Rows lie near named flat spaces through zero. A row that begins with a name and a colon came from that space; any other row is followed by the name of its block's space that it lies nearest.
rezabkaso: [ 10 -27  18  10   2  23  -6 -26 -19  -8 -69  21  -6 -23 -30 -30 -17  11
  18 -11]
rulidnopo: [-17  14 -28 -24  -6   7  28 -37 -21  15  21 -11   8 -16  24  35 -22  28
 -37 -34]
bolatbivev: [ 19   6  -7 -12 -17  -8 -12   4   7  11 -18   0 -17  -3 -19  -1 -16  -2
 -14   5]
govdimu: [ -7  11  -6   6   6  -5  -1  23  21   6  40 -13   1  16   6   9  17  -5
   3  19]
nunekuniv: [ -8 -10  45  -2 -11  -2  41  33   6  -3 -24 -32  10  35  -4  -3  17 -22
  39  39]
govdimu: [  8 -31 -42  -6  11  25  16  -6   4 -10  42 -16 -10  17 -52  49  20   7
 -24  13]
nunekuniv: [ -3 -17  29   8 -19  31  22   6 -21 -22 -29  -2  20   4   1 -17 -21 -10
  36 -13]
vifarpesu: [-14  -5  15   8   1 -22  24  -1   1  11 -11  -9  11   7  27  -8  11 -14
  -5   7]
bolatbivev: [ 36 -29  23  13  -2  -7  -2 -28 -50   1  -3 -11  -9 -29  -1  -4 -27   3
  -9   4]
vifarpesu: [-19  -6  -1  18 -23  28  20  19   4 -29  32   3  26  25  18  16  -5 -29
   6 -13]
nunekuniv: [ 23 -21   3  -9 -14  -8   2  -5 -18 -20 -20   5  -5   4 -20   8  -5 -18
 -12   3]
rulidnopo: [  9   0 -52  -5  34  17 -15 -13   3 -41  44  41  39  -6  -9 -13  24  25
  16   1]
govdimu: [ 35   0 -23 -13   0   4 -21 -17 -20 -15  15  17   3 -21 -16  -3 -19  17
  -7  -1]
bolatbivev: [-23   7 -19   0  26  -5 -33 -19  15  21   0   7 -45 -11 -14  32  22  15
 -40 -28]
govdimu: [-13  -8  35  11 -13  -6  25   3  -7  16 -27 -22  -2   5  17  -3  -7 -15
   3   2]
rezabkaso: [-13  -8 -18   4  15  16 -10  20   8 -28  22  13  16  13   2 -11  22  -9
  21 -25]
govdimu: [ 21 -31  70  30   7 -24   8   8 -37  -5  12 -34 -11   5  12   6  11 -26
  19  44]
rulidnopo: [ 64 -19  26  12  -4 -33 -58 -16 -32  -6   2   7 -54 -25 -34  19 -16 -15
 -34  29]
rulidnopo: [  7  -1 -30  -1   8 -14   0  21  27  17  -4   1  19   1   3 -53   9  -1
  14   2]
rezabkaso: [-12  -6   1  22  18  12  -7  19   9   1  20  -4  11   2  12 -26  12   0
  28  -9]
govdimu: [ -3   4   0 -20 -19  -4  18 -13 -31 -23   9   2  17   1  28  24 -15  -9
 -15 -28]
vifarpesu: [-18 -32 -21  11   8  48  11 -20  14 -35 -32  33   5  13 -52  16  20   1
   2  -5]
nunekuniv: [-23   8  35  55  42  10 -35  -7  -1  -9  70   8  -9  -9  31  25  27   8
  12  18]
vifarpesu: [  6 -11   0 -13 -10 -39  25   8 -15 -17  -3   0  28  15  34 -14  11 -34
  -9  -6]
bolatbivev: [ -7  -4  46  -4 -11   2  41  -1 -15  -5 -19 -22   9  16   4  19   2  -5
  20  34]
bolatbivev: [ -7 -19  19  31 -12   5   4 -15   1  -8 -24  17  -5   2  -2   8  -3 -23
 -17   8]
bolatbivev: [ 18 -11 -12  11  17  -5 -31 -22   0   8   7  10 -31 -18 -29  15   5  10
 -29  10]
nunekuniv: [  3  -7 -34   2 -24 -11  -3   5  17   5  -5  12  -2   5   0  -4 -11 -27
 -40 -22]
nunekuniv: [  7 -20 -38  10 -27  54  17 -24  -5  -4  -9  14  16 -16 -26  -7 -46  13
 -12 -25]
vifarpesu: [ -2  16 -20   1  -4  18 -10  -2  13  15  20   0  -5  -9  -6   6 -15  18
  -7  -4]
bolatbivev: [ -1  -2 -18 -10 -13   6 -33  18  11   6 -28   6 -32  -1 -21  -8 -11 -13
 -13 -51]
vifarpesu: [ 11   6 -17   3 -18  20  -7   3   8 -17  17  17   9   3 -12   7 -17  -2
  -2   7]
rulidnopo: [-27   4  -4  24  18  23 -16  -3  20  32  18 -13 -29  -9  -8  16   5  19
  -9 -13]
rulidnopo: [ -6 -35 -37  37  58  10 -47 -20   2   6   8  26 -12 -33 -11 -41  27  18
  -4 -46]
vifarpesu: [  2 -21 -26 -19  23   1  -6 -16 -10  -1 -24   4 -13 -10 -27  -5  15  15
  -8 -32]
rezabkaso: [  4  24  -5 -14  12   0 -20  -1  10 -12   9  18  -1   0 -10   9  11  16
   9  17]
rulidnopo: [ 17  25  -8 -28 -26 -22   3  -8   1  40 -14 -20 -23 -13  -2  12 -33  12
 -34   5]
bolatbivev: [ 10  -2  12  -6   4   0   6   4  -7  -2   2 -12   0   3 -10   3   3   7
  15  20]
nunekuniv: [-15 -27 -17  28 -37  24  18  13   7 -34   9  20  26  24  13   3 -12 -51
 -17 -31]
govdimu: [ 33 -10  17  -2  24 -16 -46  26  -2 -32  26   2 -30  16 -40  20  38 -13
  16  38]
rezabkaso: [-10   7 -25 -15   3 -14  19 -39   9  21 -33  14   2 -13  -1   5   0  19
 -36   1]
bolatbivev: [   9   -6  -14   10   16  -26  -29  -78   -5   35   -3   13  -72  -34
  -36   82    4   21 -108   21]
govdimu: [-19  10  10 -14 -11  -7   6  42  33   9 -49  -7  -1  26  -4 -31  13 -19
  29  -8]
rezabkaso: [  1 -26   7  32   9   3 -11   2   2 -11   4   9  -5   3  -7  -6  13 -19
  -1   4]
vifarpesu: [ -2  14  22 -17   7  -6  -3   9 -12  12  18 -31 -23   3   1  28   5  12
   7   3]
rezabkaso: [-11   4 -19 -17  -1   8  11   9   1  16  -6 -16   6  -2   7 -17  -8  11
   8 -34]
rezabkaso: [ -4  17  28  -3 -36   1   8  26   8  10 -28 -11  -1  10  12 -12 -27 -18
  15  -2]
nunekuniv: [-33  -3  30  18   2  26  20  34   4 -25  27 -14  21  32  21   9  20 -20
  43  -3]
govdimu: [-13  16  11  24   6  -5  -5 -14   2  18  36  -4  -5 -11  30  20  -4   7
 -19  12]
rezabkaso: [ 21  -2  78  31 -35 -24  33 -37 -28  29 -37 -17  -8 -18  22  12 -42  -9
 -18  72]
rezabkaso: [ -2  13  26  22   4  -4 -10 -16  18  11 -33  22  -3 -11  -1 -16  -1   8
   7  39]
vifarpesu: [ 58 -13 -23  14 -11   3 -33 -32   6   2 -42  45  -5 -36 -50 -42 -35  15
 -13  37]
govdimu: [-23  -3 -25   2  26  13  -7  -7  16 -16  -1  26  10   3  -6  -4  29   9
   4 -18]
rezabkaso: [-22 -22  34  32 -10  21  40  -7 -18 -26 -28  14  49   3  37 -34  -9 -19
  36  -8]
bolatbivev: [-17  12   6   7   4 -15  -3 -15  -5  21  -6   1  -2 -17  37  -9  -8   5
 -15 -24]
rulidnopo: [ 44 -29  30  12  -4 -23   1   2 -37 -48  21   8  20   9   2   0   7 -33
  11  43]
rulidnopo: [ 25 -19  15  -7  -6 -39  29 -24 -37  28 -22 -27   4 -21  22 -19 -19   0
 -20   8]
vifarpesu: [-12  -9  -9   2  -5  17  12   2   1 -12   8   0   7  10  -3  13   3  -7
  -3 -12]
nunekuniv: [ -8 -10  33  37  11  32 -24  -6 -25 -23  23  10  -2 -14  13   4  -9   1
  25 -18]
bolatbivev: [  4  -5  27  35 -12 -21 -11 -30  -2  24 -36  16 -18 -25  16 -10 -21 -13
 -34  11]
vifarpesu: [  3   4 -12 -19  -2 -12   4   6  -6 -10   9  -1   8   7   8   4   6  -5
  -4 -11]
nunekuniv: [ 20 -12 -27   5 -15   5   0  -2  22  34  -2 -15 -28  -3 -43  10 -15   3
 -34  21]
rulidnopo: [ -2  -7 -23  22  22  11   3 -16  -5  11  70 -13   5 -11  11  21   5  19
 -18   6]
govdimu: [-21  -6  30   3  -3 -11  20  35  14   2  -4 -28  -5  35   7  10  27 -30
  15  13]
nunekuniv: [  0   8 -20  -4  16  16   5 -31  -4   1  14  12  13 -18  -6   7  -4  36
  -3  10]
rulidnopo: [-14   4   7   5   1  24 -10  -5  -3 -26  16  12  -7   7  -7  37   5   0
   0  -8]
[-19  -4 -22  -3   5   1  22  13  13   1  -7   2  33   9  20 -37  11  -5
  16 -23] : rulidnopo
[ 32 -18  40  19 -15   4   4  30 -20 -12 -21  -8  28  -3  10 -68 -25 -17
  62  18] : bolatbivev
[-21   2 -47 -11   4   0 -12  21  32 -30  15  29  10  28  -5   9  34 -24
 -15 -31] : rezabkaso
[ 16   4  35   6 -13 -28  14  57   7  10  50 -51   0  33  17   5  11 -32
  23  50] : govdimu
[  9 -26   8  32   4   5  -4 -32   5 -12  -4  21 -19   1 -36  36  13 -10
 -33  45] : bolatbivev
[-12   0  17  18  -2  -2   7  -2   5   1 -11   7   9   1  17 -11   1  -9
   5   7] : bolatbivev
[ -3  -8  36  20   1  16 -10  35   8  20   9 -39 -33  12 -19   6   2  -7
  27  13] : nunekuniv
[ -6   6 -16   5  -6 -13 -25  14  11   6   8   8 -12  -1  16  -7  -3 -19
 -21 -35] : nunekuniv
[ 10 -32   2  19  10   8  -9  -4 -12   5  -6  -8 -16 -10 -17 -11   0  -4
  -2 -12] : rezabkaso
[-11  -4 -29 -10 -16 -14  10   2  17   2  -9   5  -4  15   0  15   6 -23
 -40 -19] : rezabkaso
[-32  16 -14 -10  28   3 -21   9  20  12   7  -2 -21   4  -1  11  29  15
   1 -32] : bolatbivev
[ 14 -19  17  12 -13  11  -8  15   6 -13 -28   4 -13  11 -33  -7  -2 -20
  14  16] : bolatbivev
[-22  19  42  18 -13  17  23  13   7  26 -38 -11  26  -9  37 -55 -28  10
  53   3] : rezabkaso
[-44  26  -8  45  13  47   8   3  42  48  38 -12  13 -12  24 -17 -12  37
  21   3] : nunekuniv
[ 16 -18   1 -24 -31 -14   4  10 -25 -34 -44  13   8  10   1 -14 -14 -38
  -5 -39] : nunekuniv
[ 10 -24  19  -6  -7 -32  26   1 -31   2  -5 -27   4   5  22  -1   2 -24
 -11  -5] : vifarpesu
[ -8   3 -23  -8  19   4  -1  -5   5   6   9   1   6  -6   0  -8  11  19
   3 -13] : rezabkaso
[ -5  -5  -8  20  14  17  -7  10   9 -19  44   7  10  10  -2  10  17  -2
  11  11] : rulidnopo
[  5   8 -15   7   6 -20 -18  -7  16  22  10   4 -16  -9   1   3   4   2
 -29   8] : nunekuniv
[ 19 -17  19  -6 -22 -21  25  10 -27 -35   3   0  30  18  21  -2  -3 -37
   6  13] : rulidnopo
[-21 -30 -22   9  31  18  -8 -17  10 -13 -49  32   2  -6 -26 -29  29   6
   7 -34] : vifarpesu
[ -4   2  17  -1 -10  -1  -6 -15  -7   6 -17  -2 -28  -4  -9  31  -9  -2
 -23  -3] : govdimu
[  2  -1  21  -2  15 -37   1  -4  -2   8 -33   4   2  -4  15 -25  19  -6
   5  14] : vifarpesu
[  3 -30  61   9 -11 -12  21 -21 -52 -14 -17 -22 -20   2   9  42  -4 -24
 -14   4] : govdimu
[ -7   8  -9  17  35  -9  -3 -27  14   6  36  13   4  -6   3  21  31  22
 -15  43] : bolatbivev
[ -1 -15  42  34 -12  22  17 -13 -15  -3 -29   3  14 -11   8 -22 -24  -3
  26  17] : nunekuniv
[ 37 -23   9  -1 -18  10  10 -32 -23   6 -49   3  -8 -23 -38 -11 -35  13
  -6  23] : nunekuniv
[-21  10  26  11  42  36   9 -26   5   2  -2   2   3  -9 -21  13  23  53
  43  44] : rulidnopo

Rows lie near named flat spaces through zero. A row that begins with a name and a colon came from that space; any other row is followed by the name of its block's space that it lies nearest.
dazo-tedup: [ 24  31  76  12  -5 -58  45  22 -19  11   6  22 -22 -35 -25 -13 -30  -4
  -4  11]
gubo-kob: [-20  -1   4 -11   9  23   7 -16   0  16 -15 -10  25  -6   8  -7   3   3
  -5   5]
gonim-pira: [ 16 -22 -40   7   1 -35 -13   2  -5 -19  18  12   0  11  12   9 -17  -9
  -6  -6]
bopep-ged: [ 20  -6  -6  13 -15 -39 -11  21 -39   6  13  35 -18 -10   9   8  -7 -11
   6  -6]
gonim-pira: [  6  29 -23   6  -8 -16  -7  23  17  -3   9  14 -15  19 -11  12  24  -3
 -14 -34]
repe-gole: [ 14 -36  -6  -3   2   7 -26  25 -25 -14   7 -39  29 -12  21  14 -22  29
   9   3]
repe-gole: [ 18 -12 -31   3 -25   8 -33   3 -40  -8   3   9 -14   9  38  18   2 -23
  -6   4]
gonim-pira: [ 23 -35   9  -3  13 -37  31   4   8  23   5  22   8  15 -14  -2  -9   0
  21  -4]
repe-gole: [ 21   5  15   8  21 -23   7  38   9 -13  18 -25  -4  12 -20  15  -4  43
  -6 -18]
bopep-ged: [ 32 -19   5  21   8 -23  -3  10 -43   8   3  27 -23  -8  10  -6 -21 -12
  29  16]
bevil-pusu: [ -7  29 -37  -7 -32 -15 -13  29  -9  42  -3  47   6  17   8  22  54 -17
 -21 -58]
gubo-kob: [  7  46  -8   6 -20 -14   1  28  -1  25 -10  31  -2  -8  -3  -5  20 -29
  -5 -34]
dazo-tedup: [ 32  10   0  -8   1  -5   7  26  14 -19   1 -49  28   9  13  11 -23   5
 -29 -12]
bopep-ged: [ 31 -31   6   7  16  13   4 -22   4 -33   3 -27 -19  14   8  -8 -35  -9
  17  42]
bevil-pusu: [-51  25  -9 -47 -73  49 -11 -54  13 -21  -9 -22  18   2  40  23  26 -39
 -81  11]
gubo-kob: [ -1  51  32  -3  10  38  10  15  16  -5 -18 -49  10  -8  -5  -6   2  14
 -21  -3]
bopep-ged: [ 36 -30 -48   8  18  -6 -24  28 -28   7   3  -4  15  26  29  17  -4   6
  10 -19]
gubo-kob: [  9  20   1   5   8  22   0  12 -10  22 -20  -2   6  -3   7  -9   7 -10
  10  -7]
gonim-pira: [-13  -6 -33   0 -28 -43  -3 -26  -1   0   3  54   8 -25  10 -19 -18 -57
  -1   3]
dazo-tedup: [-11  -3  -7   3  -3  -3  -4 -11  -3   4   0  20  -7  -5  -2  -6   4  -9
   9   3]
bevil-pusu: [ 16 -32  19   6   2 -31  12   4  -8   4   8  16  -2 -14 -11 -10 -25  -2
  31  14]
gubo-kob: [-19 -18  50 -21   0  21  39 -28  19  31 -20  -2  22 -12 -16 -19   1  -1
  19  21]
bevil-pusu: [-11   4 -10 -15  -4  19   9 -20  40  -7  -3 -14   5  25  -6   4  16  -5
 -16  -5]
dazo-tedup: [-40  28  18 -13 -30  -4  18 -26  73 -17  -4   5  12 -33 -40 -32  -3 -29
   3   1]
repe-gole: [-21   4 -12   9  -7   9 -27 -20 -18 -28   2  -3  -4 -31  15 -12 -20 -12
  -2  23]
bevil-pusu: [  5  22   4  29   3 -17 -19  23 -48  10   3  36 -32 -26  -1  -6   1  -1
  19  -2]
bopep-ged: [  0 -25   8   4  -1 -29   9 -13 -28  12  10  36 -16  -2   1   3  -5  -2
   7  13]
dazo-tedup: [  2  52  72   6 -25  -1  22  22  30 -11   2  -6 -37 -27 -48 -14   5   2
  11   3]
gubo-kob: [ -17   -9    3    0   49   70  -21  -16   26  -59   -2 -104   18    3
    2   -3  -25   59   -6   33]
gonim-pira: [-27  12  42 -11   0 -21  41 -35  15   0   8  13 -15  -1 -22  -1   2   8
 -32  18]
gonim-pira: [  8  23   2  16  14  -2   6  22  -5  36 -16  29  -5  -8 -14 -18  13 -10
  31 -18]
bopep-ged: [ 32 -43 -36  22  30  -4 -28  22 -36   5   4   6  -1  11  17   3 -12  12
  43  -1]
gonim-pira: [ -3   1  40   9  22  37   1  11  -4   9  -8 -20 -17  -5 -21  -7  12  36
  35  12]
repe-gole: [-11  10  38  -1  51  -9  53 -10  32  25  -5  -2   3  18 -39 -11   8  37
  -2  -2]
repe-gole: [ 25 -36 -64  12  24   0 -37   9 -46  -8  11  -3  -1  35  44  27  -2  12
  -7  -6]
bopep-ged: [-24 -18  21 -30  -8  12  17 -17   0  13   2 -17  19  16   6  25  20  29
 -35   1]
gubo-kob: [ 13 -10  -4  25  43  44 -31  25 -18  -7  -3 -29 -19   7  -6  -2   6  43
  46   6]
gubo-kob: [-20  18 -24 -10  15  31 -10 -15 -10  -3 -15 -32  35  -1  33   3  -3   3
 -41   0]
repe-gole: [ 10 -29 -19  -5  27  -6   7  13  13  18   0  -8  28  23  -3   6   3  22
  13 -19]
repe-gole: [ 26 -61  26  -5  38  -8  28  10  -9  30  -2 -13  25  15  -6   2 -15  36
  36   8]
gubo-kob: [-22  34 -34  23  25  20 -50  41 -26  -4   8 -10  -9  -1  -1  18  34  52
  -6 -36]
dazo-tedup: [-24  82 -30   4  10  32 -20  14  18 -14 -24 -41  41 -29  16 -19  -5 -12
 -44 -25]
dazo-tedup: [-41  -2  -7  -7  20  33  -2 -35 -27  26 -14   9   8   5  18   3  24  14
 -16  11]
bevil-pusu: [  5 -56  -1 -13  13 -10  26 -24  42   7   1   3  20  18 -18 -11 -11  -2
  33   9]
dazo-tedup: [-12  21 -17  25  34 -15 -10  15 -28  26  -9  30   9 -28  -2 -21  -3   5
  19 -14]
bopep-ged: [-12  24   0   9 -27 -16 -27  34  -9  -5  11  15  -8 -29 -12   4  12   7
   5 -24]
bevil-pusu: [ -4  -6 -42   5  15 -16   4 -22   2  16 -11  33  20  -2  13 -21 -12 -37
   7  -3]
repe-gole: [ -9 -10  39 -21 -18  10  38 -18  26  40 -22  18  18 -11 -19 -21   9 -24
  27   6]
bopep-ged: [-35 -35   1  -3  51  30  16 -39  15  27 -14   4  15  10 -16 -19  12  29
  33  17]
bevil-pusu: [-15  31  22  -3 -17  28   1 -16  32 -27   6 -13 -45  16 -23   7  26   4
 -15   9]
gubo-kob: [ 19  36  10  17  -8 -12 -12  38  29 -37  18 -18 -33  -1 -31   3   1  12
   4 -17]
dazo-tedup: [ 22 -47 -31 -12  18   9  -7   2 -14   0   4 -30  27  39  32  27  -4  21
 -13  -3]
bopep-ged: [ 18  22  18  13 -23  -6 -12  18  -5 -26   6  -6 -24 -24  -6  -7 -17 -15
   8   9]
gonim-pira: [ -5  23 -22 -24 -23  12  -3  -9   4 -18  -2 -34  27  15  35  23   2 -12
 -71 -10]
dazo-tedup: [ 35 -13  -3  13 -33   4 -27  27  13 -27  17   5 -53  17 -18  11  13  -9
  41  -3]
bevil-pusu: [ 30 -27 -14  10  47 -19   7  48   6  33   1  -3  25  23 -17   4   6  41
  38 -37]
repe-gole: [ 37   3  -4  -1 -30 -18   3  27   1  11   6  23 -24  27  -1  18  20 -22
   3 -23]
gonim-pira: [ -4  33  16  34  42   5  -4  14 -21  10  -4  18 -38 -12 -23 -17   8  23
  28   3]
bevil-pusu: [-22   7  -8 -10 -39  -2 -10 -31 -25  -2  -5  24   4 -26  28  -4  -7 -43
 -25  17]
gonim-pira: [-21   2   6   7   4  -5  -9 -23  -5 -34  17  -4 -26  -7  -5   3  -9  15
 -16  24]
[ 11  16 -57  23  41  24 -43  43 -16   4 -10 -23  22   5  17   0   7  23
  15 -34] : dazo-tedup
[ 45 -42  10   9  24  26   5 -13   0 -19  -8 -31 -13  15   9 -14 -36 -10
  43  43] : gubo-kob
[ -4  -4  12  -5 -29 -32  16 -21  14  -9   7  28 -10 -15 -10 -11 -15 -34
  -1  13] : dazo-tedup
[-44  13 -16   2  13 -21  10 -38 -18  25 -12  45  23 -34   9 -26  -9 -24
 -13   7] : dazo-tedup
[-26 -13 -54  11  29  19 -23 -29 -29  25 -20  31  21 -10  28 -21   1 -20
  20   5] : bevil-pusu
[-26   1   4  -6 -17  -9   7 -36  -5  -3  -4  20   6 -27   8 -16 -16 -29
 -11  22] : gonim-pira
[-13  32  25  13  14  19   3   7  -4  15 -10   8 -21 -12 -20 -13  17  12
  16   0] : gonim-pira
[-28  48  52  -6   5  -2  37  -2  47   2  -4 -11  -1 -16 -45 -16   9  16
 -15  -6] : repe-gole
[ -7  12  -8   2 -17  10 -15   6   7  -1  -3   8  -5  -9  -5  -4  12 -12
  11  -9] : gonim-pira
[ 20 -19   1  -5  15   7   2  12  -1 -10   7 -35   7  26   7  20  -3  30
 -11  -1] : gonim-pira
[  8  18  23  -4 -22  -3  -4  33  -8  -1   9 -11 -12   2  -6  23  18  20
 -16 -18] : bevil-pusu
[ 11 -60 -15 -15 -22 -17  -6 -11  12 -18  16  -5  15   7   8   9 -20  -7
  13  11] : gonim-pira
[  8  -3  78  -4  -6  -6  30   6  38 -31  20 -35 -33  -2 -50   3 -10  38
  11  22] : gubo-kob
[ -1  27  35   6 -25   1   4   9  23 -12   4   8 -35 -16 -33 -10   8  -8
  19   3] : dazo-tedup
[  0  12  -8   5  24  22  -7  14   8   1  -4 -23   2  17  -4   6  15  26
  -2 -14] : bevil-pusu
[  4  19  13 -12 -21   2  -2  37  23  -5   3 -30  19  -3 -11  13  11  17
 -13 -29] : repe-gole
[ -5 -11  17 -11 -17   2   6 -28  -3 -23   0 -17   7 -19  14  -6 -31 -17
 -15  33] : bevil-pusu
[  9 -35  26 -29  -9  -6  37 -14  16  16  -4 -14  31  14   3   8  -8   0
 -11   7] : gonim-pira
[-43  28   9 -26   2  16  26 -44   2   7 -18 -19  42 -13  24  -5  -7 -10
 -66  13] : dazo-tedup
[  2   8 -15   3 -17  -4 -19  13   3 -17   7  -4  -1  -8   3   4  -2  -6
  -3  -9] : repe-gole
[ 15 -22 -43   7   3 -20 -26   3 -11 -34  20  -9  -1  13  21  16 -19   2
 -13  -1] : gonim-pira
[ 29 -84  14  14  60 -25   5  14 -24  -3  14 -26  24  -7  -4  -6 -53  56
  54  26] : repe-gole
[ 27  34  23  16  17  28  -9  30  17 -40   2 -59 -22   4 -13   0 -12  25
   0   5] : gubo-kob
[  7  -4   1   3  18   8  -7  15 -18  -1  -3 -26  18  -6  12   3 -12  21
  -2   0] : bevil-pusu
[  4   1  14   2  34 -14  17  20  20  -1   8 -23  12   9 -23   4  -3  43
  -2 -14] : repe-gole
[-20  42  -8  -3 -20  33 -31   8  16 -44  14 -38 -26  15  -2  27  29  25
 -43 -12] : gonim-pira
[  6 -23   1  -8  -5  -8   7   3  34  -9   7 -11  11   7 -16  -1  -6   4
  15  -4] : dazo-tedup
[-12  42   2 -11  -2  17   5  -2   9 -10 -10 -34  23  -5  14   3  -2  -1
 -49  -6] : gubo-kob
[-62   3  -6 -27  -1  -7  19 -22  17  42  -1  29  32   8 -12  13  47  23
 -34 -31] : bopep-ged
